Below are the code and all the weights of a small trained network. Each question names an input and a class and asks about switching units off, where a switched-off unit gives its printed mean instead of its output.

import numpy as np


def w(rows, s, z=0):
    codes = np.array(rows[::2]) - 128.0
    scale = np.full(codes.shape[1], s)
    scale[-1] = z or s
    return codes * scale


def norm(h):
    return h / np.sqrt((h * h).mean(-1, keepdims=True) + 1e-5)


def f(y):
    return y / 2 * (1 + np.tanh(0.7978845608 * (y + 0.044715 * y**3)))


def log_softmax(a):
    a = a - a.max(-1, keepdims=True)
    return a - np.log(np.exp(a).sum(-1, keepdims=True))


def net(x, mask):
    res = np.array(x, float).reshape(1, 8) / 4 @ E
    u = 0
    for l in range(2):
        y = f(norm(res) @ A[l][:, :-1].T + A[l][:, -1])
        res = res + np.where(mask[u : u + 7], y, B[l][:, -1]) @ B[l][:, :-1]
        u += 7
    return log_softmax(norm(res)[-1] @ U[:, :-1].T + U[:, -1])


A, B = {}, {}
E = w([
[134,78,82,171,70,180,163,98,141],'x0',
[138,100,124,180,86,111,100,121,102],'x1',
[109,125,206,198,188,80,157,123,131],'x2',
[143,177,10,81,112,141,96,52,152],'x3',
[129,105,157,121,99,153,144,98,206],'x4',
[75,159,141,107,108,176,179,145,143],'x5',
[168,157,143,135,196,47,116,254,151],'x6',
[70,195,125,90,124,179,103,126,174],'x7',
],0.0086)
A[0] = w([
[94,201,138,82,106,149,94,185,148,41],'L0N1',
[86,144,85,211,140,154,191,111,149,102],'L0N2',
[143,162,118,93,95,97,68,59,124,51],'L0N3',
[134,88,123,199,147,136,125,1,172,67],'L0N4',
[138,111,156,95,117,129,113,91,176,3],'L0N5',
[64,106,186,132,128,209,93,80,149,203],'L0N6',
[159,113,167,95,143,130,164,184,144,204],'L0N7',
],0.01,0.0023)
B[0] = w([
[36,165,112,106,128,170,160,99,153,204],'L0N1',
[39,154,95,67,46,139,97,108,146,184],'L0N2',
[112,81,148,40,138,137,94,93,86,200],'L0N3',
[79,255,202,74,70,161,156,120,187,254],'L0N4',
[127,204,217,102,105,124,87,72,115,132],'L0N5',
[77,104,135,56,60,86,144,162,164,245],'L0N6',
[99,164,129,143,69,70,157,75,70,218],'L0N7',
],0.0093,0.005)
A[1] = w([
[67,139,82,156,114,165,167,101,211,153],'L1N1',
[170,146,85,128,149,124,134,90,142,3],'L1N2',
[61,189,56,142,154,175,159,157,150,172],'L1N3',
[195,163,128,94,69,238,167,83,101,236],'L1N4',
[174,68,182,162,62,114,78,38,145,71],'L1N5',
[145,2,61,185,23,141,135,132,100,229],'L1N6',
[130,118,197,217,226,116,119,145,90,247],'L1N7',
],0.0091,0.003)
B[1] = w([
[139,175,204,86,58,172,142,109,166,237],'L1N1',
[103,114,124,66,69,170,90,24,119,119],'L1N2',
[85,150,135,43,49,164,118,57,168,230],'L1N3',
[103,89,126,142,121,68,124,117,104,255],'L1N4',
[98,160,208,89,120,123,161,121,248,172],'L1N5',
[112,101,159,107,134,66,190,169,90,215],'L1N6',
[119,125,159,136,136,37,139,148,125,232],'L1N7',
],0.011,0.006)
U = w([
[36,202,209,59,2,192,148,83,231,200],'0',
[132,89,194,176,130,36,186,216,91,251],'1',
[177,90,116,210,158,205,95,122,165,3],'2',
[163,140,72,82,143,118,83,131,75,53],'3',
[183,78,67,177,199,167,102,159,160,7],'4',
],0.0089,0.0043)

Each question gives the input, the list of numbers given to net, and the class t.
The units are the neurons (one row each of A and B). Each row of codes is followed by its name. A weight is (code - 128) times the scale printed after its matrix; where a second scale follows, it is the last column's (A, B and U).
mask holds one flag per neuron, layer by layer. A switched-off neuron (its flag False) gives its mean, the last column of its row in B, instead of its output. The means were averaged over made-up inputs and are rounded, as every weight is.
A unit's drop is (log p(t) with every unit on - log p(t) with that unit switched off) / (log p(t) with every unit on - log p(t) with every unit switched off).
The circuit of an input: a set's keep is (log p(t) with only the set's units on - log p(t) with every unit switched off) / (log p(t) with every unit on - log p(t) with every unit switched off). Starting from the 12 units with the biggest drops (on a tie, the unit counted first), units are removed one at a time, each time the one whose removal leaves the highest keep (on an exact tie, the one counted first), for as long as the keep stays at least 0.8.
units of the circuit, in order: the units of the circuit, biggest drop first
top k neurons: the k neurons with the biggest drops, biggest first
top k neurons in layer l: the k neurons of layer l with the biggest drops, biggest first
drop of u: that unit's drop, to one decimal
input [-5,-4,7,-3,-4,8,3,0], class 1: units of the circuit, in order => (L0N4; L1N1)
input [-3,-6,3,7,-4,-6,-3,-2], class 3: top 3 neurons => (L1N1; L1N3; L0N3)
input [-6,7,3,-4,6,5,8,5], class 1: top 2 neurons => (L0N4; L0N2)
input [8,8,-7,3,5,-1,4,-5], class 1: units of the circuit, in order => (L1N6)
input [7,0,-2,-5,4,-8,2,-3], class 1: top 2 neurons in layer 1 => (L1N6; L1N3)
input [1,0,-8,0,4,-4,-1,-5], class 1: units of the circuit, in order => (L1N6; L1N3)
input [2,4,8,-8,-1,8,1,1], class 1: units of the circuit, in order => (L0N4; L1N3)
input [-7,-7,-8,6,-7,-1,-5,-3], class 3: top 2 neurons in layer 0 => (L0N4; L0N3)
input [5,8,1,1,-8,-3,-3,-5], class 1: top 2 neurons in layer 1 => (L1N6; L1N3)
input [7,6,-5,2,-2,-8,2,5], class 1: top 4 neurons in layer 1 => (L1N6; L1N3; L1N1; L1N4)
input [5,0,-5,-4,-2,-5,7,2], class 1: drop of L0N3 => 0.0
input [-5,-8,8,3,1,-8,5,4], class 1: drop of L1N7 => 0.1
input [1,-4,-8,7,-2,-8,3,-8], class 4: drop of L1N2 => -0.1
input [-6,-3,3,6,-2,6,4,-7], class 1: top neuron => (L0N4)
